Below is a small trained network, with its code and all its weights. Each question gives an input and a class and asks what happens when units are switched off, that is, made to give their printed mean instead of their output.

import numpy as np


def w(rows, s, z=0):
    codes = np.array(rows[::2]) - 128.0
    scale = np.full(codes.shape[1], s)
    scale[-1] = z or s
    return codes * scale


def norm(h):
    return h / np.sqrt((h * h).mean(-1, keepdims=True) + 1e-5)


def f(y):
    return y / 2 * (1 + np.tanh(0.7978845608 * (y + 0.044715 * y**3)))


def log_softmax(a):
    a = a - a.max(-1, keepdims=True)
    return a - np.log(np.exp(a).sum(-1, keepdims=True))


def net(x, mask):
    res = np.array(x, float).reshape(1, 7) / 4 @ E
    u = 0
    for l in range(3):
        y = f(norm(res) @ A[l][:, :-1].T + A[l][:, -1])
        res = res + np.where(mask[u : u + 11], y, B[l][:, -1]) @ B[l][:, :-1]
        u += 11
    return log_softmax(norm(res)[-1] @ U[:, :-1].T + U[:, -1])


A, B = {}, {}
E = w([
[38,248,71],'x0',
[128,127,126],'x1',
[127,126,128],'x2',
[255,166,195],'x3',
[129,128,129],'x4',
[128,127,129],'x5',
[61,175,231],'x6',
],0.0021)
A[0] = w([
[2,94,205,29],'0.n1',
[25,126,22,138],'0.n2',
[62,22,193,164],'0.n3',
[153,101,132,49],'0.n4',
[21,84,255,139],'0.n5',
[202,23,135,251],'0.n6',
[230,44,159,220],'0.n7',
[164,174,163,233],'0.n8',
[36,101,115,252],'0.n9',
[130,53,123,246],'0.n10',
[97,15,69,169],'0.n11',
],0.0051,0.0016)
B[0] = w([
[254,132,185,161],'0.n1',
[82,83,137,235],'0.n2',
[139,87,193,191],'0.n3',
[103,132,105,110],'0.n4',
[148,117,187,210],'0.n5',
[53,80,119,251],'0.n6',
[67,121,120,250],'0.n7',
[73,128,146,188],'0.n8',
[119,75,195,212],'0.n9',
[109,76,128,196],'0.n10',
[160,28,71,208],'0.n11',
],0.0053,0.0023)
A[1] = w([
[142,120,189,134],'1.n1',
[197,151,44,91],'1.n2',
[105,145,66,249],'1.n3',
[189,185,3,163],'1.n4',
[107,138,65,155],'1.n5',
[151,156,238,189],'1.n6',
[64,122,122,241],'1.n7',
[160,35,80,146],'1.n8',
[80,117,209,150],'1.n9',
[141,120,137,38],'1.n10',
[67,59,57,171],'1.n11',
],0.0062,0.0018)
B[1] = w([
[90,91,57,156],'1.n1',
[57,176,206,114],'1.n2',
[250,94,193,177],'1.n3',
[118,4,253,150],'1.n4',
[194,65,176,150],'1.n5',
[95,157,20,211],'1.n6',
[187,129,81,210],'1.n7',
[195,174,66,203],'1.n8',
[102,119,81,209],'1.n9',
[79,120,160,107],'1.n10',
[210,176,123,252],'1.n11',
],0.0042,0.0033)
A[2] = w([
[65,173,126,142],'2.n1',
[3,126,109,86],'2.n2',
[64,139,132,97],'2.n3',
[53,139,165,110],'2.n4',
[185,55,106,103],'2.n5',
[140,160,213,202],'2.n6',
[241,23,80,249],'2.n7',
[190,180,95,244],'2.n8',
[118,91,131,70],'2.n9',
[110,55,161,21],'2.n10',
[139,118,90,104],'2.n11',
],0.0058,0.0016)
B[2] = w([
[253,135,66,137],'2.n1',
[162,43,79,149],'2.n2',
[198,82,74,129],'2.n3',
[193,46,46,132],'2.n4',
[119,174,133,174],'2.n5',
[88,54,162,137],'2.n6',
[105,236,137,254],'2.n7',
[124,231,236,150],'2.n8',
[113,156,117,130],'2.n9',
[111,182,153,136],'2.n10',
[148,174,108,135],'2.n11',
],0.0036,0.0058)
U = w([
[140,62,29,1],'0',
[173,239,122,134],'1',
[112,70,249,221],'2',
],0.013,0.00029)

Each question gives the input, the list of numbers given to net, and the class t.
The units are the neurons (one row each of A and B). Each row of codes is followed by its name. A weight is (code - 128) times the scale printed after its matrix; where a second scale follows, it is the last column's (A, B and U).
mask holds one flag per neuron, layer by layer. A switched-off neuron (its flag False) gives its mean, the last column of its row in B, instead of its output. The means were averaged over made-up inputs and are rounded, as every weight is.
A unit's drop is (log p(t) with every unit on - log p(t) with that unit switched off) / (log p(t) with every unit on - log p(t) with every unit switched off).
unit that matters most: the unit with the biggest drop
top k neurons: the k neurons with the biggest drops, biggest first
k most important neurons of layer l: the k neurons of layer l with the biggest drops, biggest first
drop when u is switched off: that unit's drop, to one decimal
input [4,7,-6,1,-8,1,-5], class 2: top 3 neurons -> [1.n4, 0.n6, 0.n7]
input [0,-8,3,2,-7,-8,-4], class 1: unit that matters most -> 0.n6
input [3,-8,1,4,-4,-2,0], class 2: top 2 neurons -> [0.n9, 1.n4]
input [2,2,-1,5,8,2,0], class 2: top 4 neurons -> [0.n9, 0.n3, 0.n5, 1.n4]
input [-1,-4,-2,1,4,-1,-1], class 1: top 2 neurons -> [1.n11, 0.n2]
input [2,-4,-6,2,3,8,-8], class 2: top 2 neurons -> [1.n4, 1.n6]
input [6,8,2,-7,5,8,0], class 1: top 2 neurons -> [0.n6, 1.n11]
input [2,-6,-2,-2,3,-8,6], class 0: top 2 neurons -> [1.n6, 1.n11]
input [2,-1,-4,-6,6,7,-5], class 1: 2 most important neurons of layer 0 -> [0.n6, 0.n7]
input [-1,-8,7,-6,6,7,1], class 2: top 2 neurons -> [0.n9, 0.n1]
input [-7,-6,6,6,4,-1,1], class 0: top 3 neurons -> [1.n3, 0.n11, 0.n7]
input [2,3,-2,-4,3,-1,-8], class 1: top 2 neurons -> [2.n7, 1.n11]
input [7,2,-7,-4,8,4,2], class 0: 2 most important neurons of layer 0 -> [0.n9, 0.n2]
input [-6,8,3,8,2,6,7], class 0: unit that matters most -> 1.n6
input [0,6,-2,6,-1,2,7], class 0: 2 most important neurons of layer 2 -> [2.n7, 2.n2]
input [5,5,-8,1,-2,2,-6], class 2: top 2 neurons -> [1.n4, 0.n6]
input [6,-6,4,-2,-7,3,4], class 0: 2 most important neurons of layer 1 -> [1.n11, 1.n8]
input [-4,-7,5,3,-7,-5,-7], class 1: drop when 2.n7 is switched off -> 0.2
input [2,7,1,6,-4,-8,-6], class 2: drop when 2.n5 is switched off -> 0.0
input [-8,-2,6,6,-1,-6,-8], class 1: unit that matters most -> 2.n7
input [8,0,7,-3,-3,-5,-8], class 1: drop when 0.n2 is switched off -> 0.1
